[73] [  0  -9  18  17   0   3 -11   1   0 -23  17  -5  -9  18  10   0   6  12
   6 -14   3  11  26  18   1   1 -24  21  20  -1]
[73] [-25  22 -41   0 -26  16  56 -16  18   5   7 -47  -7  -5 -24  27  -6  -8
 -37  10 -10  39   0 -12  -4  22  15   7  -8 -12]
[71] [-10   8  -3  -1  -2  22  29  -2   8   9   9 -14  13 -10 -20  -5   8  -4
 -25   9   9   6 -11   2   5  15 -11   5   5  13]
[67] [ 19  11  15  -4   6 -12  18 -35  12  20  -7  28 -27  25  17   0  -9 -20
  37 -23  -1 -14   7  24   7 -20  -2 -11   9  -8]
[68] [ 20  34 -13  -3 -39  46  45  -6  -3 -25   4 -50   6   4 -36  16 -19  34
   8 -23   8  29   7  24  14   4  -9  21  15  -7]
[73] [  0   6  14  33 -10   8  -1 -19  12 -44  25 -12 -32  35  20  22  -8  21
  27 -43 -15  47  42  46   4  -9 -30  48  27 -30]
[71] [  8 -34  24 -98   5 -54 -34  -4 -17  -3 -29  -6 -33  57 -11  19 -60 -42
  29  -3 -15 -25  38 -30  23  20   5  31  12 -38]
[77] [ 26  12  -8 -34 -36  16  21  21 -28 -10 -16 -31  24  -2 -39  -4  -7  21
  -2   9  23 -21   1 -15   5  11   6 -20  12  19]
[77] [ 21   4   2 -11   5  33 -18  32 -21   5 -13  -4  47 -39 -26 -26   1  27
  -7  16  20 -27 -38 -11  10   0   5 -10 -11  26]
[67] [-32  -6  -8  47  26  27  13 -11  35  23  33 -14  -1 -31   4  -1  19  -3
 -37   6  -2  28 -18   4  -6   9 -13  14 -27  10]
[73] [ -5  82 -50  41 -34  19  43 -20   7 -40 -21  34  13 -18  14  30   2  25
  23 -31 -44  74 -40  58  -8 -43  22  11  11 -50]
[68] [-32  24 -42   0 -13  -5  22  -7   5  -2  -9 -10   8   1   3  11   9 -17
 -44  29 -23  29  -5 -17  -5  20  33   7  15 -18]
[77] [ -8 -30   0   0 -11 -18   9 -16  13   2  23 -49 -48  33   2  25 -14  -9
  -2  -8   3   9  55 -19  -7  18  -3   5  -9  -6]
[73] [  8 -34  34  -2   8  10 -17  49 -15  -4  13  11  32 -49 -36 -14  11  26
  10  -6  34 -25 -31  -5 -13 -11 -48 -23 -43  42]
[67] [ 47  22 -26  68  -9  29 -44  16 -25  -6 -11  -1  24 -28  41 -29  28  64
  18   7  12 -25  -8   0 -11 -33  54 -46  -3  23]
[71] [ 12  -5   9  44   5  37  16  -7  10  24  29 -27   4  -6   3 -28  32  17
 -22   9  35 -22  12   3   0  10  -9 -20   9  46]
[71] [ 41  -4  38 -24 -48 -27  20  25 -42 -32  -9  24   5  34 -16 -12  22  17
  42 -17  42 -48  37  14 -15 -15 -36 -56  42  38]
[77] [-26  50   0  46 -11  14  50   9   9 -31   4  80  40 -42  -4   1  46  10
   4 -23 -11  47 -61  68 -21 -39 -47  -8  10   2]
[71] [ 13  -7  10  33  13 -17 -53   5 -13 -14  -4  33  -1  14  50 -20  22  13
  16   2  -4 -17  17   7  -7 -17  15  -9  23   2]
[71] [ -5   5   5 -12  15  -3 -10   1   1   3 -10  26  11  -8   0  -4  -6 -10
   3   0 -10   1 -23   7   7  -5  -3  12  -1 -10]
[67] [  14   46    6   -1   10   51   73    2    8   54  -14   56   65  -71
  -46  -39   31   -6  -10    9   35  -33 -101   29    6  -23  -22  -54
  -18   54]
[68] [ -1  12 -12  13 -15  30  51  13   5  21   9 -12  27 -47 -39  -5  20  13
 -21   8  27  -4 -38  -5 -13  -2 -12 -40 -31  38]
[68] [-46 -26  23 -29  19 -43 -22  24  -4 -22   1  45  12   7  -1   1  12 -36
 -24  15 -16  10  -4  -6  -7  16 -35  26  16  -9]
[68] [ 20  35 -11 -17 -41  23  70 -16  -7   8  -6 -27   8  22 -29  -8   9   0
 -13   7  25 -14  15   7   9  16   4 -24  43  22]
[71] [ 26 -17  49  44  13  26 -23  -2 -15   2  31  -6  12  54  39 -74  65  13
 -33  28  52 -62  68  13  14  32 -20  -8 102  67]
[73] [  6 -22  19 -11  11 -49 -31 -25  -5   9  -4  15 -38  73  51 -17   9 -37
   3  15  -3 -38  67 -14   5  15  20  -4  56  -4]
[67] [-43  28  -5  49 -11   5  60 -11  22 -14  27  33  10  -4   6   1  55 -13
 -36   0  -4  42  -8  39 -21   0 -37  -2  32  11]
[68] [-50   2 -54  10  18 -42 -23 -10  14  19 -17  17  -7 -10  40  14   9 -40
 -46  44 -47  24 -16 -43 -18  11  65  -3 -19 -33]
[77] [ 18   5  -7 -31  -9  -5   2  -7 -10  10 -19 -14  -4  15  -7   0 -19  -7
   7   6   2 -19   8 -15  11   6  23  -7   7  -5]
[73] [ -5  -5  10  19 -18  -6  11  42 -21 -19   6  31  37 -30 -15 -16  47  18
 -11  10  26 -15 -18   2 -29  -9 -30 -46  -1  43]
[67] [ 54  61 -26  17 -28  52 -10   8 -39 -21 -34  -9  51   2  11 -40  15  54
   2  17  12 -24  -8  17  22  -7  52 -12  64  12]
[77] [-55 -14  -5   9 -26 -26  57  21  15 -21  28   7  -3 -25 -34  36  26 -14
 -26  -6   0  46  -8  -1 -41   4 -52 -16 -32   8]
[68] [  2 -35  18   8  35 -18 -68   8   6  -8   4  17 -23 -16  22  17 -31  10
  44 -29 -22  11  -8   2  -2 -28  -7  26 -54 -29]
[67] [  2 -15  -8 -10  -2  -6 -24  16 -15   1  -5 -22   7   3   1  -9   2   4
 -19  25   6 -19  13 -33  -1  17  22  -8   3  10]
[67] [  9  11  -7   5 -13  -7  -1  -7 -11  -6  -7  -1  -1  28  19 -12  15  -1
  -7  13   2 -13  26  -3   1   7  21 -10  40   4]
[77] [ 16  -3 -15  38 -23  19 -15  30 -15 -28   9 -27  12 -33  -6   9   7  55
  13 -11  11  12  -3  -3 -19 -17   3 -19 -32  12]
[67] [ 23  59  -3   0  -9  43  45 -25   0   7 -16  18  28   8  -6 -24   9   3
   0  -3   6  -4 -22  43  26  -5   4   6  55   4]
[73] [  0  28  -6 -21   5   7 -40  35 -27 -41 -36  47  53 -32  -8  -4 -12  21
  13  -1 -27  19 -56  19  11 -20   4  31   6 -28]
[71] [-23  -3  -3 -97  -8 -13  53  20  -7  30 -26   0  31 -25 -78   8 -22 -48
 -33  29  10 -19 -48 -39   7  30 -14 -14 -24  12]
[71] [-25   3 -68  26 -58 -34  11  20 -14 -34  -2 -45 -14  -5   8  42  15  20
 -27  21 -18  38  29 -47 -46   6  50 -39 -23 -14]
[71] [ -5  19  -6 -36 -35  -9  48  16 -11 -18 -15  12  16 -13 -45  22  -7  -3
  10 -11   2  14 -24   7 -10  -8 -22 -15  -9  -3]
[77] [ 23  14  -7  81  -7  19 -33  -8   1 -37  17  -3 -18   4  51   4  12  55
  37 -34 -10  29  24  38 -10 -35   9   8   5 -14]
[68] [ 17   8  11   6  16  -8  -7 -22   5  21 -10  34 -11  13  28 -14   2 -13
  23  -6  -2 -23  -2  14   6 -18  12 -14  11  -1]
[73] [ 18 -40  65   9  31  12 -78  50 -27 -39  15  28  32  -8   3 -36  13  38
  22 -13  24 -27   2  22   9  -7 -58  30  16  26]
[77] [ 42  24  11  48  10  42 -43  -7 -12 -21   0   4  13  14  41 -33  10  47
  25 -15   4  -8  13  40  22 -18  13  23  46   1]
[68] [-20 -31 -17  -7   6 -25 -34  16   1  -4   1 -21 -14 -13   2  23 -17  -2
  -9   9 -17  14   4 -38 -13   7  17   6 -43 -17]
[67] [-21  38  -4   7 -16  20  53  -5   5 -16   4  17  27   3 -15  -6  28  -7
 -30   5   0  26 -13  32   3  10 -24  13  47   5]
[68] [ -5  20  12  -8  22 -36  43 -30   8  69 -23  95  14   9  27 -47  55 -70
 -18  38  16 -67 -29   2  -8  -8  14 -77  36  42]
[77] [ 11  -9 -19 -58 -49 -17  13  34 -37 -17 -21 -48  12   9 -45  12 -14   8
 -13  24  18 -22  21 -50  -7  26  18 -29   1  12]
[73] [-16 -38  23  -3  16  27 -22  15   0  -6  34 -60   7  20 -13 -22   9   4
 -54  27  22  -8  41 -22  18  55 -25  45  33  25]
[ -3  -7  34 -23 -13  19  32  -1  -6 -15  23 -34   6  48 -26 -20  15  -9
 -35  10  31 -12  49  10  20  46 -45  29  74  27]	[77]
[-21  -3  -1 -54 -15 -50 -28  35 -34 -44 -32  36  22  16  -6   8  -4 -18
  -5  18 -23   3   0 -17  -6   9   1  12  29 -24]	[73]
[  9  34   5  10  30   7  -1 -36  16  23 -17  56   1   3  31 -15  -3 -19
  23 -12 -20  -1 -31  39  19 -26  12  12  16 -20]	[77]
[ 61  23   8 -39   8  25  -6 -17 -15  36 -37   4  11   4  -8 -26 -33   5
  40  -5  15 -54 -21   3  34 -15  33 -16   5   5]	[67]
[-10 -30  11  45  15   2 -65  29 -11 -35  23  -8   9   0  31 -15  25  31
 -17  10   0   7  26  -5  -9   8  -8  23  13   8]	[77]
[-21  20  15 -59  26 -11 -15  -9   4 -22 -28  49  10  13  -9  15 -43 -34
  17 -18 -45  35 -33  33  32  -2 -19  78  22 -61]	[71]
[-23  18 -26  53   8  22 -38  -3  -2 -30  11 -20  17  26  51 -25  36  16
 -59  36 -21  27  33   2   9  31  35  45  72 -10]	[68]
[  6   6  10 -26 -16 -21   6  -2 -10 -21 -11  15  -9  25  -4  12 -12  -7
  24 -16  -7   4  14  13   2  -6 -11   6  19 -17]	[67]
[ -8  28  -6  20   0  -9  -8  24 -14 -22 -20  75  41 -36  12  -9  30  10
  10   0 -14   9 -52  26 -17 -34  -4 -20   1  -1]	[71]
[-16  11 -10  26  -5   8  12  26 -13   4   1  23  48 -25   1 -36  60   3
 -52  44  20 -20 -21 -11 -17  12   4 -39  26  46]	[71]
[-15 -44  30 -17   2  25 -10  39  -1 -29  34 -53  10 -20 -53  13 -18  25
 -14 -12  19  20   7  -8   4  26 -62  45 -28  13]	[73]
[  6  40   8  -3  18  57  34 -37  30   7   4  -6   1  -5 -20   8 -35   2
  17 -37 -15  40 -32  56  39  -8 -24  65   6 -31]	[67]
[-21  17 -31  38  18  19  -3  -8  24  10   4   4   4 -44  12  15  -4   8
  -8  -4 -27  41 -43   7  -6 -17  19  14 -44 -22]	[71]
[ -3  -2  -8  61 -31  11 -22  43 -21 -64  22 -11  20 -21   8   6  35  63
  -1 -10   6  32  14  13 -30 -14 -18  -6   1  12]	[77]
[ -5 -15 -23  35 -13 -25 -67  42 -28 -49  -5   1   9 -15  32   9  15  40
   4   9 -17  15  12 -22 -29 -14  28 -10 -14 -11]	[77]
[ 18 -14  -4   7  11   7  31  -7  13  75   2  -4  -1 -41 -15 -18  13 -12
  -5  17  36 -54 -31 -33 -14  -8  17 -78 -59  51]	[73]
[-34 -34 -24   9 -15  -5 -46  61 -23 -48  13 -47  26 -26 -14  12  12  33
 -49  32  -5  27  11 -47 -22  30   4  17 -18   4]	[67]
[-19 -12  -8  17  16   3  -9 -28  21  13  20 -40 -29  35  27  -2   1 -17
 -35  17 -10  11  44 -14  11  33  18  33  25 -10]	[67]
[  3 -37   1  30  10   8 -44  25  -6   0  20 -35   1 -16  10 -11  11  27
 -16  15  16 -14  17 -31 -11  10   7  -9 -25  24]	[68]
[-13   3   4  -6  24  12  -2   1   6  18  -2  16  22 -15  -4 -18   7 -16
 -24  18  -1  -6 -27  -1  11  10  -2  12   5   7]	[71]
[ 17 -40  23 -13  12   5  12  -7  22  34  21 -33 -38 -24 -33  27 -42   3
  42 -38  19  -8  -6  -9  -3 -15 -30 -11 -86   7]	[73]
[-36 -22 -12 -64 -37 -76  17  35 -30 -18 -22  16   7  21 -23  16  17 -43
 -33  40  -1 -16  20 -54 -30  28   3 -40  15   7]	[73]
[ -5 -10   2  33  13   0 -35   8   1 -14  11   6  -1  -5  26  -4  11  16
   0  -2  -7  10   6   5  -6  -7   0  11  -2  -3]	[77]
[ 35  -6  18 -32  33  21 -57  -2 -19  22 -22 -12  18  24  14 -46 -17  -1
  -6  27  11 -55   9 -17  42  22  32  24  41   8]	[77]

(58) [-26  11   9   7 -43 -10  65  -4  26  -7 -23 -12  35 -12 -25 -13   1  55
  29 -22  -2  10 -12 -19   8  12   8  40  19  -7]
(55) [-16 -18  10   5 -16 -12  23 -29  17  21  -9   8   3 -25 -18   9   1  34
  11  -9 -33  16 -10  -5   1 -12   8  45  10 -17]
(55) [-54  53 -32 -38  12 -14  58  14  -7 -34 -30 -18  34 -17 -11 -22 -21  37
   6  17  22  38 -18  -2   1  18  47  10  36  52]
(61) [ -9  -8  38 -16  37   7  -3 -35  -7  -7  21   0 -19  20  -2  -2 -20  10
   2   6  -3 -26 -21   4   0 -13 -41 -41 -30  30]
(61) [-76  28 -62  50 -35 -24  15  29  48  17  11  -4  30 -31 -18 -46 -19 -22
   9 -30 -20  71   3   3   3  38  22  -1   3 -36]
(58) [ 41 -34  25 -26   8   3  22  12 -13  14 -45  -9  12  19 -12  52  12  56
  21  29  39  -1  19 -28  25 -36 -14  46  -2  -8]
(62) [-20  -5 -23  -1  -2  -5   6  27  14   6 -20  -2 -15 -18 -24 -10 -16   3
   3  -9  -8  26  15 -19   8  -7  -6  -5   5 -21]
(62) [-14 -18   9  36 -10  13 -16 -36  27  21  25  13  -3   0  -8  10  -4  -7
   5  -9 -21  -4 -14   8  -5  -8 -19  10 -26 -23]
(55) [-13  -5 -53 -42  10  17  21  74   4  -4 -54   3 -58 -43 -50 -22 -45  17
   2   5 -11  40   4 -53  10 -36  18  -9  29  -1]
(55) [ -5  -4  -4  15   0  -6   7  24   6  30  43   1  16   9  10 -37 -18  -4
  19   7  -4  34 -36  -1  13   9   8 -20 -25  17]
(62) [ -65   59   34  -24    7  -31   41 -105   -6  -71  -34  -18   39   -8
    2   22   23   35  -20  -21   -3  -45   17   41  -28   38   -1   21
   41   28]
(55) [ 21  -6 -17 -10  33  -5 -47   0 -26   8  -9   5  -3   7  23  41  18 -32
 -26  30  20   6  33  20  -3  -9  11   6   0  -7]
(58) [ -4 -20 -10  -4  34  26 -31 -21   3  14 -11  13 -22   2 -13  46 -13  -3
  -9  31   9   5   2   1  -2 -38 -10  13 -19  -5]
(62) [ 38  17 -11 -11  -1  -2  13  85 -23  -8   3 -23  33  39  23 -26   3  -5
  16  19  65  12   4 -16  24  20   7 -33  -8  25]
(58) [  6 -36  -1  29 -11  14 -38 -35  18  35  20  29 -37 -25  -8  17   2 -22
 -10 -10 -53  -2  -7   7 -14 -25  -1  24  -9 -37]
(58) [-12  66 -22  -8  13  21  -1  31 -13 -69 -16 -29  35  45  17  -2   2 -26
 -12  11  86 -29  22  11  -4  37  -8 -50  -2  33]
(62) [-37  29 -92  -8  -8 -40 -16  70  -4   6 -12   7 -31 -72  -2 -62 -14 -58
 -32 -21 -52  73  27   2 -11  28  69 -20  57 -19]
(61) [ 43  34 -10  -3 -50  31  20  42  -7 -50 -26 -11  14  10   8  -9  25  -2
   0 -12  38 -45   6 -15 -10  20  29  13  37   8]
(55) [-59  19  11 -22  19 -24  68 -52   5   7 -12 -10  61  -6 -11  16 -13  78
  26  31  10  46 -40  11   9  -1  32  59   8  46]
(58) [-29  -8  -4   1  39   8   0 -16   3  39  50  12  10   7   4 -12 -38   9
  16  40  -6  47 -65  11   6 -17  15  -8 -38  47]
(62) [-28 -14 -29  28 -43 -19   5  15  33  29  11  17 -34 -59 -25 -51 -13 -16
   0 -48 -81  35  -4 -13  -7   7  18   5  22 -45]
(58) [ 26  22  12  -6 -22  27  17   8  -3 -51 -45 -19  22  30  -3  32  24  17
   2  -3  60 -53  30 -12  -1   6 -16  14  13  -4]
(61) [  1 -37  -8  21  10 -33 -10  24   7  61  10  -1  23   7   3  12   1   3
  17  15   5  60  17  -3  29  -7 -10  14 -29 -34]
(58) [ 10  22  28  -5   7  51  20 -26  -3 -26  25  -3  26  42  10   9 -11  24
  17  31  45 -39 -61   5  -7  -7   2  -1 -24  63]
(55) [ 47 -31  -2  20   2  35 -32  48   3  25  19   4 -13  35   3   8  -8 -21
  13  18  33  -4  -3 -20  17 -22 -27 -23 -43 -13]
(61) [ 35 -18  10 -12 -30 -24  22  25 -12  16  -6   2  -4 -22   5 -21  18  17
   8 -16 -29   7   1 -15   6   2  25  25  31  -9]
(62) [ 23 -20 -47  30 -42   3 -40  44  16  21  -9  19 -42 -41  -8 -11  13 -52
 -19 -31 -42  13  35 -12  -9  -2  21  12  25 -67]
(61) [-63  22 -27  25 -18  39   6 -21  48 -28 -11   7 -28 -24 -45 -11 -34  -6
  -3 -29 -20 -11 -12 -10 -19  -4 -17 -12  -2 -17]
(61) [ -9  13 -21   9  -8   4   4  24   6   2  11  -1   9  -2   2 -22  -9 -11
   4   1   4  19 -13  -1   1  11  18  -8   0   7]
(61) [ 13   7  49 -13  47  36 -16 -30 -14 -36  11 -14   3  68   9  31  -9   4
   2  24  63 -63  -5   6   3 -11 -68 -54 -52  39]
(61) [ 16  -9 -11   5  13 -49 -28  -7 -23  27 -18  -6  47   7  34  53  46 -13
 -15  23  25  33  58  30  10  13  20  46  10 -33]
(61) [-37  28 -15  24  -3 -25  21  38  12   8  44 -18  43  18  14 -62 -20 -14
  20  -9  15  42 -21   7  16  45  -1 -50 -25  20]
(55) [-11  17 -31   5 -12 -22   2  17  -4   9   5   1  18 -21  14 -18   8 -16
  -7   0 -11  35   1  13  -4  21  44  15  23  -1]
(55) [ 26 -46   2  -7  11   6 -39 -11  -2  20 -26  18 -57 -22 -18  38   5 -10
 -18  -3 -31 -12  35 -12  -3 -41 -22  14   3 -45]
(62) [ -5 -27  53 -22  25   8  23 -59  -1  12  11   8 -13   4 -14  16 -17  52
  17  14 -22 -16 -43  -4   2 -34 -22  14 -19  31]
(58) [ -6  10  26 -56  -7 -32  65   0 -16 -38 -62 -19  -7 -24 -24 -10   5  64
   6 -23 -11 -15  22 -27   6   2  -2  15  52  11]
(62) [ 28 -41  60 -20 -24  -5  54  -9   3  21  13   6 -24 -14 -19 -34 -11  64
  34 -21 -51 -15 -48 -34  12 -23 -11  14   3  16]
(58) [ -9 -26  16  41 -72 -26  57  -4  41  46  16   4  35 -27 -17 -31   9  48
  42 -37 -49  35 -29 -17  14  11  18  62   8 -36]
(62) [ 49  -4  41 -48 -12 -10  43  16 -32 -24 -27 -12  -5   2   4  -9  18  45
  10  -6   4 -35  -1 -23   7  -4   6  11  34  26]
(55) [  1 -11 -56 -36  34 -25 -45  19 -28  14 -45  16 -48 -53  -2  27   5 -34
 -43  18 -31  41  52   6 -10 -23  43  20  45 -25]
[ 52 -33  -3  23  -7  59  -5  63  15  29   5  -3  15  54 -10  27 -14  14
  38  39  74   4 -19 -39  31 -37 -26   5 -55  -7]	(55)
[ 20  13   7  18 -25  23 -17 -11   3 -26  10   3  -6   9  12  -1  18 -26
 -11 -18   2 -48   2   9 -18  14  -4  -8   4  -6]	(58)
[ -4 -28 -16 -34  56 -24 -30 -50 -26  33 -49  14   3 -22   2  96  19  19
 -25  57   2  40  39  23   0 -43  32  81  19 -14]	(55)
[  6   6  -3  17  -6 -20 -10   2  -2  -3 -23 -15  45  24  15  38  34  -6
  -3   4  44   1  51  13   9  19 -11  21  -2 -33]	(61)
[ 25  -5  -9  21 -43   0 -22  -3   6  -5  -9  11 -18 -25   5   3  32 -30
 -19 -33 -32 -25  28   5 -18  10  15  24  30 -44]	(62)
[ 37 -64   7  34  15 -28 -75 -26  -8  81  47  30 -18  -8  31  30  26 -47
 -16  11 -49  28  15  30   2 -19   0  22 -28 -49]	(55)
[  1 -24  16  23 -48  -1  13  -8  29  10   4  11 -34 -32 -25 -29   0   7
   8 -52 -61 -17  -4 -19  -6  -2 -16   7  11 -40]	(55)
[-13  27   9  58 -56  51  30 -27  43 -12  40   1  54  28   1  -9   0  13
  31  -7  25 -25 -63   7 -10  20  10  29 -24  15]	(58)
[-11  -4   0 -18  24 -10  -6 -16  -9   2  -9   3 -13 -11  -3  11  -5   4
  -9   9 -11   8   6   5  -2 -10   1   1   5   5]	(55)
[  0   6   1  34 -48  19  32   5  31  -5 -17 -10  46  17 -13  18  14  29
  26  -8  36  -6   1 -13   9   8  -3  44  -4 -24]	(58)
[ 14 -12  24  -7 -27 -12   8 -40  -5   2   8  17 -28 -39   3 -16  17   7
 -10 -29 -69 -24 -16   7 -21  -1  25  28  36  -2]	(62)
[-21  27  22 -55   6 -47  44  -7 -28 -36  -4  -9 -28 -39   1 -68  -9  18
 -11 -36 -58 -11 -10  -1 -12  27  14 -40  50  43]	(58)
[  2 -24 -17   0  33  25 -31  11   5  18 -15   6 -20  12 -16  40 -18  -7
  -2  30  25  14  13 -11  10 -37 -22  -2 -29 -15]	(62)
[  2  -1   0 -28  23  -4   8   9 -16   1  -4  -1  -8  -2   0  -4 -12  12
   0  17   2  12 -10  -5   5 -10   9  -6   4  25]	(62)
[ 19   2  17 -42  22  -1  40  46 -21 -16 -30 -25  15  31  -7  -1 -12  46
  23  23  55   2   3 -31  28  -9 -19 -18  -5  33]	(62)
[ 14   1  44 -21   8  10  14 -20 -11 -27   6  -6 -16  17   0 -10  -4  17
   4  -9   0 -48 -15  -6  -3  -3 -31 -30  -6  28]	(61)
[-18  28 -74   0   4 100 -33   9  19 -28  -7  31 -57 -29 -29  11 -44 -37
 -23  31   1  -9 -52  -9 -37 -41  53   8  11  29]	(61)
[ 12 -18 -34 -23 -22  49  24  90  23 -16 -54   2 -78 -29 -67 -31 -47  18
  15 -21  -6  -1   3 -79  12 -43 -19 -26  15 -21]	(55)
[ -2 -25 -11 -13 -18  -8  17  25  13  10 -36   6 -44 -42 -37 -13 -12  19
   4 -26 -42  14  17 -35   6 -21  -4  12  25 -34]	(62)
[  4 -22  21 -13  17 -23   4  -9 -11  25  18   4 -11  -6   4 -14  -7  11
   5   2 -28  14 -14   0   7  -8  -5  -9  -7  10]	(61)
